Look-ups in named tables: a row name and a column name give one cell, copied from the table.

Table buzorod
        vez  situz   zaf
kog    0.58   0.33  0.57
kad    0.39   0.66  0.54
bikup  0.37   0.40  0.18
gose   0.44   0.79  0.51

vez of kad: 0.39
vez of bikup: 0.37
situz of kog: 0.33
situz of kad: 0.66
zaf of kad: 0.54
vez of gose: 0.44
vez of kog: 0.58

sike
|  | laf | gobat | zigun | vob | dob | vini | gedovi | novi | dulem |
|---|---|---|---|---|---|---|---|---|---|
| bez | 3.129 | -0.804 | 1.297 | -2.582 | 1.186 | 5.052 | 0.315 | -2.009 | -2.921 |
| rit | -2.230 | -0.915 | -0.317 | 6.860 | 0.874 | -2.777 | -1.256 | 1.635 | -3.714 |
| dadi | -0.492 | -2.129 | 3.185 | -0.609 | -0.408 | -3.732 | -1.274 | -2.631 | 9.574 |
| pakeva | 4.189 | -6.037 | -1.570 | -4.436 | 1.611 | 1.028 | 4.318 | -0.091 | -3.472 |
| gekeri | -1.762 | 9.128 | -2.719 | -2.986 | -2.446 | 4.479 | -1.706 | 5.349 | -2.589 |
| dumaded | -0.715 | -3.315 | -3.438 | 2.711 | 0.626 | -5.631 | 2.462 | 0.462 | -3.181 |
| puvot | 4.190 | -6.914 | -0.834 | -6.180 | 0.973 | -0.223 | 4.385 | -1.494 | 0.284 |
| daf | 1.883 | -8.531 | 2.006 | 0.825 | 2.011 | -4.887 | 1.494 | -3.855 | 3.285 |
| velasuv | 0.276 | 3.035 | -4.938 | -7.382 | -2.336 | 0.038 | 3.880 | 3.453 | 0.675 |
| semoz | 2.880 | -6.356 | 5.827 | 3.973 | 3.303 | 2.307 | 0.176 | -5.605 | -1.381 |
| fut | 1.932 | -8.563 | 1.825 | 2.545 | 2.347 | -4.732 | -0.189 | -3.539 | 0.995 |
| nopiva | -1.518 | -2.340 | 2.504 | 1.152 | -0.722 | -5.128 | -1.634 | -0.304 | 8.839 |
| pufimi | -0.523 | -3.192 | 2.393 | -1.496 | -0.720 | -4.150 | -0.232 | -1.387 | 9.661 |

pakeva, vob => -4.436
rit, vini => -2.777
bez, laf => 3.129
gekeri, vob => -2.986
dadi, gobat => -2.129
daf, novi => -3.855
puvot, zigun => -0.834
gekeri, gedovi => -1.706
puvot, gedovi => 4.385
pakeva, novi => -0.091
dadi, vob => -0.609
nopiva, vob => 1.152
dadi, vini => -3.732
pufimi, laf => -0.523

mizones
fields: zof, vipopun, fizilab, bup, gofuzi
fosu: [82451, 56381, 29333, 74401, 76206]
vuzula: [71007, 80676, 47285, 59683, 63690]
depogup: [52739, 58879, 96346, 58392, 16581]
fuge: [65692, 74817, 88632, 83288, 62171]
niso: [78686, 55400, 64349, 84503, 81030]
bifes: [72601, 42215, 48971, 97558, 84787]

What is the bup of fuge in mizones?
83288
What is the gofuzi of fuge in mizones?
62171
What is the vipopun of vuzula in mizones?
80676
What is the zof of niso in mizones?
78686
What is the gofuzi of bifes in mizones?
84787
What is the gofuzi of fosu in mizones?
76206
What is the zof of fuge in mizones?
65692
What is the zof of fosu in mizones?
82451
What is the zof of vuzula in mizones?
71007
What is the bup of vuzula in mizones?
59683
Which row has the largest fizilab? depogup

molepof =
         sagolu  zerib   muf  kizazu  gedam   gab
gugotok    2.51   3.21  3.64    4.68   7.71  4.20
nir        2.76   2.92  3.04    3.80   7.51  4.42
dut        7.87   3.91  2.25    2.74   2.72  2.49
digem      3.11   2.63  2.48    2.82   4.47  7.37
gazi       2.92   2.91  4.39    7.49   3.68  2.87
ragid      7.71   4.01  2.75    2.85   2.86  2.81
nin        2.64   3.22  6.11    6.83   3.40  3.19
zadi       3.05   2.76  2.57    2.87   4.42  7.37
nipu       2.49   3.15  4.10    7.46   4.83  3.18
der        7.22   5.01  3.10    2.97   2.88  2.98

What is the gedam of dut in molepof?
2.72
What is the kizazu of zadi in molepof?
2.87
What is the gab of gazi in molepof?
2.87
What is the zerib of ragid in molepof?
4.01
What is the sagolu of gugotok in molepof?
2.51
What is the gedam of nir in molepof?
7.51
What is the sagolu of zadi in molepof?
3.05
Which row has the largest gedam? gugotok

bod:
	ves	torefe	bas	sov	nofakit
pul	81	103	31	71	240
roleg	101	99	39	72	215
begifiv	96	113	34	32	147
gel	64	81	51	64	221

sov of begifiv = 32
ves of begifiv = 96
nofakit of pul = 240
bas of roleg = 39
nofakit of gel = 221
nofakit of begifiv = 147
nofakit of roleg = 215
torefe of pul = 103
sov of pul = 71
sov of roleg = 72
torefe of begifiv = 113
bas of begifiv = 34
ves of pul = 81
sov of gel = 64
bas of gel = 51
ves of gel = 64
torefe of roleg = 99

ruzeg.csv
,nes,teru
nem,209,143
ziv,155,123
goz,132,136
kasize,104,129
vig,179,141
rinapef,55,118
dizez,123,149

nes of ziv: 155
nes of goz: 132
nes of dizez: 123
teru of rinapef: 118
teru of kasize: 129
nes of vig: 179
teru of goz: 136
teru of dizez: 149
teru of vig: 141
teru of ziv: 123
teru of nem: 143
nes of kasize: 104
nes of nem: 209
nes of rinapef: 55

sov =
columns: roronep, dosuzo, reforuv, lisetiv, gol, dil
kot: [18, 28, 31, 37, 42, 6]
rumupev: [45, 34, 34, 53, 61, 47]
buniv: [41, 38, 40, 36, 20, 35]
latusir: [25, 32, 34, 36, 34, 14]
tos: [33, 35, 37, 36, 27, 25]
bevim: [29, 35, 36, 36, 27, 21]
nerufu: [32, 36, 38, 34, 19, 24]
vofelam: [52, 32, 32, 64, 85, 60]
tuk: [21, 30, 32, 38, 40, 11]
kofoz: [30, 35, 37, 33, 21, 20]
burasis: [58, 37, 37, 56, 59, 63]
pif: [25, 33, 35, 33, 25, 12]
figesi: [35, 35, 37, 37, 29, 28]
zosi: [49, 38, 39, 44, 35, 46]

What is the roronep of tos in sov? 33
What is the lisetiv of kot in sov? 37
What is the dil of pif in sov? 12
What is the dosuzo of buniv in sov? 38
What is the lisetiv of pif in sov? 33
What is the dil of tos in sov? 25
What is the lisetiv of nerufu in sov? 34
What is the dosuzo of rumupev in sov? 34
What is the dil of zosi in sov? 46
What is the lisetiv of burasis in sov? 56
What is the dosuzo of bevim in sov? 35
What is the dosuzo of kot in sov? 28

